Below is a small trained network, with its code and all its weights. Each question gives an input and a class and asks what happens when units are switched off, that is, made to give their printed mean instead of their output.

import numpy as np


def w(rows, s, z=0):
    codes = np.array(rows[::2]) - 128.0
    scale = np.full(codes.shape[1], s)
    scale[-1] = z or s
    return codes * scale


def norm(h):
    return h / np.sqrt((h * h).mean(-1, keepdims=True) + 1e-5)


def f(y):
    return y / 2 * (1 + np.tanh(0.7978845608 * (y + 0.044715 * y**3)))


def log_softmax(a):
    a = a - a.max(-1, keepdims=True)
    return a - np.log(np.exp(a).sum(-1, keepdims=True))


def net(x, mask):
    res = np.array(x, float).reshape(1, 4) / 4 @ E
    u = 0
    for l in range(2):
        y = f(norm(res) @ A[l][:, :-1].T + A[l][:, -1])
        res = res + np.where(mask[u : u + 15], y, B[l][:, -1]) @ B[l][:, :-1]
        u += 15
    return log_softmax(norm(res)[-1] @ U[:, :-1].T + U[:, -1])


A, B = {}, {}
E = w([
[238,124,123,139,121,231,128,141,61,148,110],'x0',
[61,213,158,190,123,79,228,105,143,253,21],'x1',
[151,97,114,172,135,173,174,30,151,86,97],'x2',
[234,118,132,194,119,41,175,44,69,202,109],'x3',
],0.0045)
A[0] = w([
[56,115,132,114,128,129,89,144,141,74,164,107],'L0N0',
[40,130,125,122,128,202,138,126,145,100,111,138],'L0N1',
[141,119,141,138,131,157,144,124,131,144,129,87],'L0N2',
[71,125,124,121,130,161,137,124,138,137,106,5],'L0N3',
[136,128,129,163,128,176,144,129,123,153,121,61],'L0N4',
[137,127,123,110,140,108,111,136,99,133,136,83],'L0N5',
[129,126,124,130,133,63,141,103,128,120,127,104],'L0N6',
[71,135,129,126,130,126,126,147,139,141,114,36],'L0N7',
[246,117,124,124,133,194,116,122,113,110,131,34],'L0N8',
[144,143,123,146,134,122,169,146,132,146,134,8],'L0N9',
[128,119,127,146,133,110,193,56,124,140,99,69],'L0N10',
[97,103,123,99,133,152,91,136,138,61,170,142],'L0N11',
[214,97,124,142,130,148,123,49,137,63,141,113],'L0N12',
[108,133,132,117,143,158,151,107,119,124,101,63],'L0N13',
[148,134,126,130,127,88,107,165,123,150,127,71],'L0N14',
],0.012,0.0031)
B[0] = w([
[128,172,129,107,137,167,85,154,140,83,41,243],'L0N0',
[107,145,141,149,154,123,168,214,198,62,170,228],'L0N1',
[120,140,73,112,140,130,152,130,120,126,100,136],'L0N2',
[156,125,155,160,119,130,192,165,103,130,111,154],'L0N3',
[101,142,99,82,102,149,170,142,115,132,85,152],'L0N4',
[119,145,183,109,74,151,114,160,140,141,178,135],'L0N5',
[69,130,108,121,151,65,130,129,123,150,120,172],'L0N6',
[182,111,117,139,155,88,199,114,129,147,141,170],'L0N7',
[231,105,103,102,146,169,171,109,72,32,109,240],'L0N8',
[125,145,145,105,56,119,93,93,109,98,106,136],'L0N9',
[111,143,136,200,111,106,59,110,201,133,95,222],'L0N10',
[123,105,101,111,99,117,3,97,178,178,72,254],'L0N11',
[90,128,139,156,110,81,183,134,89,165,231,243],'L0N12',
[126,137,69,101,135,165,148,172,162,230,142,140],'L0N13',
[91,121,157,111,141,123,115,91,141,132,195,147],'L0N14',
],0.013,0.0085)
A[1] = w([
[93,108,124,122,175,150,202,169,145,120,136,3],'L1N0',
[112,94,160,78,141,164,99,143,99,150,209,85],'L1N1',
[113,114,190,108,117,164,149,127,167,133,166,76],'L1N2',
[172,81,82,167,119,163,137,85,97,130,161,78],'L1N3',
[125,156,84,87,117,165,187,176,139,96,138,75],'L1N4',
[111,128,131,141,137,126,96,148,127,11,186,127],'L1N5',
[147,136,114,123,140,112,158,162,143,139,147,51],'L1N6',
[109,94,135,163,164,130,127,106,130,179,94,61],'L1N7',
[98,158,131,158,139,119,182,148,117,92,156,47],'L1N8',
[180,95,141,81,107,198,156,113,21,111,143,79],'L1N9',
[104,144,138,124,138,167,175,153,135,150,164,100],'L1N10',
[79,140,104,69,131,158,130,159,167,176,105,149],'L1N11',
[167,147,129,154,139,203,104,102,140,124,8,48],'L1N12',
[114,107,111,66,150,177,42,151,183,98,92,6],'L1N13',
[141,99,115,64,152,114,154,106,35,132,154,154],'L1N14',
],0.013,0.0024)
B[1] = w([
[158,143,120,157,116,155,209,141,102,116,179,168],'L1N0',
[120,59,94,82,100,120,158,169,96,186,96,141],'L1N1',
[133,85,65,128,114,96,146,153,109,101,131,128],'L1N2',
[118,173,182,108,186,128,179,204,173,78,99,175],'L1N3',
[99,122,168,198,103,65,117,145,112,184,138,179],'L1N4',
[127,157,101,85,98,149,135,91,111,170,73,191],'L1N5',
[126,100,123,156,106,131,135,134,111,70,103,146],'L1N6',
[100,165,129,116,107,173,110,102,77,107,247,149],'L1N7',
[171,167,179,163,114,192,123,147,68,139,93,168],'L1N8',
[142,143,194,106,247,86,79,21,183,62,156,200],'L1N9',
[120,152,120,111,122,83,173,181,141,89,116,147],'L1N10',
[178,136,124,126,150,152,115,56,121,71,128,179],'L1N11',
[129,129,71,57,84,198,116,167,130,117,96,210],'L1N12',
[93,193,50,123,45,207,120,84,148,147,106,245],'L1N13',
[144,59,122,40,161,132,116,136,113,133,92,178],'L1N14',
],0.015,0.012)
U = w([
[192,84,188,54,251,118,146,90,121,52,122,182],'0',
[50,134,147,201,116,56,82,65,142,186,202,161],'1',
[110,15,108,61,116,87,135,167,83,191,138,103],'2',
[110,173,52,100,62,221,77,107,174,119,70,183],'3',
[158,40,145,175,163,174,82,161,137,151,139,2],'4',
[158,156,159,220,129,139,238,203,118,89,125,155],'5',
[163,42,141,176,153,170,71,173,130,130,157,13],'6',
],0.011,0.0055)

Each question gives the input, the list of numbers given to net, and the class t.
The units are the neurons (one row each of A and B). Each row of codes is followed by its name. A weight is (code - 128) times the scale printed after its matrix; where a second scale follows, it is the last column's (A, B and U).
mask holds one flag per neuron, layer by layer. A switched-off neuron (its flag False) gives its mean, the last column of its row in B, instead of its output. The means were averaged over made-up inputs and are rounded, as every weight is.
A unit's drop is (log p(t) with every unit on - log p(t) with that unit switched off) / (log p(t) with every unit on - log p(t) with every unit switched off).
The circuit of an input: a set's keep is (log p(t) with only the set's units on - log p(t) with every unit switched off) / (log p(t) with every unit on - log p(t) with every unit switched off). Starting from the 12 units with the biggest drops (on a tie, the unit counted first), units are removed one at a time, each time the one whose removal leaves the highest keep (on an exact tie, the one counted first), for as long as the keep stays at least 0.8.
circuit, biggest first: the units of the circuit, biggest drop first
k most important neurons: the k neurons with the biggest drops, biggest first
top k neurons in layer l: the k neurons of layer l with the biggest drops, biggest first
drop of u: that unit's drop, to one decimal
input [-8,6,4,1], class 1: top 2 neurons in layer 0	[L0N10; L0N0]
input [8,5,-3,0], class 0: top 2 neurons in layer 0	[L0N11; L0N0]
input [6,-1,5,4], class 0: circuit, biggest first	[L0N8]
input [8,3,7,-1], class 0: circuit, biggest first	[L0N8; L1N9]
input [-4,2,-8,-1], class 5: circuit, biggest first	[L0N11; L1N9; L1N13]
input [4,4,1,-2], class 5: circuit, biggest first	[L0N11; L1N4]
input [5,6,7,-5], class 5: 2 most important neurons	[L0N11; L0N1]
input [6,3,2,6], class 0: 3 most important neurons	[L0N8; L0N11; L0N1]
input [-2,-6,-6,8], class 2: top 2 neurons in layer 0	[L0N14; L0N5]
input [8,1,7,0], class 0: 2 most important neurons	[L0N8; L1N9]
input [0,4,-3,8], class 1: 2 most important neurons	[L0N0; L0N8]
input [-2,3,6,-6], class 5: 2 most important neurons	[L0N1; L0N3]
input [-6,6,3,6], class 1: drop of L1N13	0.1
input [-5,-3,1,3], class 1: top neuron in layer 0	[L0N12]
input [-8,8,-5,-1], class 5: drop of L0N11	1.2
input [-7,5,7,-5], class 5: drop of L0N1	0.0
input [1,7,-7,5], class 1: drop of L0N0	0.2
input [-8,7,7,3], class 1: top 2 neurons in layer 0	[L0N0; L0N8]
